Below are the code and all the weights of a small trained network. Each question names an input and a class and asks about switching units off, where a switched-off unit gives its printed mean instead of its output.

import numpy as np


def w(rows, s, z=0):
    codes = np.array(rows[::2]) - 128.0
    scale = np.full(codes.shape[1], s)
    scale[-1] = z or s
    return codes * scale


def norm(h):
    return h / np.sqrt((h * h).mean(-1, keepdims=True) + 1e-5)


def f(y):
    return np.maximum(y, 0)


def log_softmax(a):
    a = a - a.max(-1, keepdims=True)
    return a - np.log(np.exp(a).sum(-1, keepdims=True))


def net(x, mask):
    res = np.array(x, float).reshape(1, 5) / 4 @ E
    u = 0
    for l in range(2):
        y = f(norm(res) @ A[l][:, :-1].T + A[l][:, -1])
        res = res + np.where(mask[u : u + 12], y, B[l][:, -1]) @ B[l][:, :-1]
        u += 12
    return log_softmax(norm(res)[-1] @ U[:, :-1].T + U[:, -1])


A, B = {}, {}
E = w([
[177,126,132,135,77],'x0',
[151,235,148,153,142],'x1',
[225,84,168,183,169],'x2',
[165,124,1,144,90],'x3',
[99,157,198,11,143],'x4',
],0.0081)
A[0] = w([
[196,120,105,202,122,128],'0.n1',
[105,154,81,23,108,2],'0.n2',
[58,155,116,101,119,124],'0.n3',
[116,155,53,76,87,62],'0.n4',
[125,3,100,86,134,95],'0.n5',
[190,135,65,196,119,91],'0.n6',
[141,104,122,95,108,129],'0.n7',
[145,184,59,51,126,71],'0.n8',
[141,135,182,129,166,50],'0.n9',
[67,218,133,120,135,91],'0.n10',
[88,112,129,165,135,127],'0.n11',
[107,97,153,185,152,138],'0.n12',
],0.011,0.0045)
B[0] = w([
[72,149,49,177,168,249],'0.n1',
[203,157,18,63,77,192],'0.n2',
[132,203,108,76,57,221],'0.n3',
[194,69,92,9,174,199],'0.n4',
[114,63,140,181,26,223],'0.n5',
[145,254,147,188,226,253],'0.n6',
[94,77,106,181,184,163],'0.n7',
[186,26,93,77,32,194],'0.n8',
[225,129,193,85,156,177],'0.n9',
[64,126,147,128,80,237],'0.n10',
[166,112,146,92,100,164],'0.n11',
[144,139,101,86,112,185],'0.n12',
],0.0068,0.0051)
A[1] = w([
[146,173,207,159,108,59],'1.n1',
[167,88,253,95,197,150],'1.n2',
[143,166,117,169,129,140],'1.n3',
[130,53,78,124,138,135],'1.n4',
[29,171,195,78,104,143],'1.n5',
[163,206,63,166,155,146],'1.n6',
[62,169,140,100,116,5],'1.n7',
[107,86,145,154,44,150],'1.n8',
[101,234,94,60,160,144],'1.n9',
[77,136,44,176,116,194],'1.n10',
[110,17,139,183,93,11],'1.n11',
[80,96,89,136,149,125],'1.n12',
],0.011,0.0029)
B[1] = w([
[126,89,73,65,160,178],'1.n1',
[136,178,76,48,216,234],'1.n2',
[166,116,89,153,156,189],'1.n3',
[109,104,167,103,69,185],'1.n4',
[113,188,104,172,142,248],'1.n5',
[191,59,102,207,157,254],'1.n6',
[114,206,188,181,81,174],'1.n7',
[86,115,153,188,181,188],'1.n8',
[82,100,132,175,66,254],'1.n9',
[170,143,166,127,140,238],'1.n10',
[80,89,254,112,160,178],'1.n11',
[150,154,161,105,119,154],'1.n12',
],0.0095,0.0065)
U = w([
[17,249,136,126,64,2],'0',
[77,39,214,160,131,97],'1',
[150,91,46,67,42,183],'2',
[143,181,110,51,228,148],'3',
[209,100,68,252,172,154],'4',
],0.016,0.0033)

Each question gives the input, the list of numbers given to net, and the class t.
The units are the neurons (one row each of A and B). Each row of codes is followed by its name. A weight is (code - 128) times the scale printed after its matrix; where a second scale follows, it is the last column's (A, B and U).
mask holds one flag per neuron, layer by layer. A switched-off neuron (its flag False) gives its mean, the last column of its row in B, instead of its output. The means were averaged over made-up inputs and are rounded, as every weight is.
A unit's drop is (log p(t) with every unit on - log p(t) with that unit switched off) / (log p(t) with every unit on - log p(t) with every unit switched off).
The circuit of an input: a set's keep is (log p(t) with only the set's units on - log p(t) with every unit switched off) / (log p(t) with every unit on - log p(t) with every unit switched off). Starting from the 12 units with the biggest drops (on a tie, the unit counted first), units are removed one at a time, each time the one whose removal leaves the highest keep (on an exact tie, the one counted first), for as long as the keep stays at least 0.8.
units of the circuit, in order: the units of the circuit, biggest drop first
k most important neurons: the k neurons with the biggest drops, biggest first
k most important neurons of layer l: the k neurons of layer l with the biggest drops, biggest first
drop of u: that unit's drop, to one decimal
input [-5,-7,-2,0,6], class 2: units of the circuit, in order	(0.n2)
input [-3,6,3,-6,-4], class 3: units of the circuit, in order	(1.n2, 0.n9)
input [5,5,7,3,7], class 3: units of the circuit, in order	(1.n2, 0.n2)
input [-8,-4,-1,5,1], class 2: 2 most important neurons	(0.n2, 0.n4)
input [-7,-6,2,5,5], class 1: units of the circuit, in order	(0.n5, 1.n11)
input [-1,6,-5,4,-1], class 2: 2 most important neurons of layer 0	(0.n8, 0.n4)
input [0,-4,-7,0,8], class 2: 2 most important neurons	(0.n2, 0.n8)
input [8,-7,-4,-3,3], class 1: 2 most important neurons	(0.n5, 1.n8)
input [2,5,2,8,6], class 2: 2 most important neurons of layer 0	(0.n8, 0.n4)
input [-7,-8,-3,5,-5], class 1: 2 most important neurons	(1.n11, 0.n5)
input [3,3,-3,-3,-3], class 0: 2 most important neurons	(0.n10, 0.n6)
input [4,-7,-4,-3,8], class 0: 2 most important neurons of layer 1	(1.n5, 1.n6)
input [5,-6,6,1,6], class 1: drop of 0.n5	0.5
input [-3,5,-1,1,0], class 0: units of the circuit, in order	(0.n10)
input [8,8,7,-7,0], class 3: drop of 1.n2	0.2
input [-5,-3,5,-2,-3], class 1: drop of 1.n11	0.1
input [8,-4,0,-1,5], class 1: drop of 0.n2	0.0
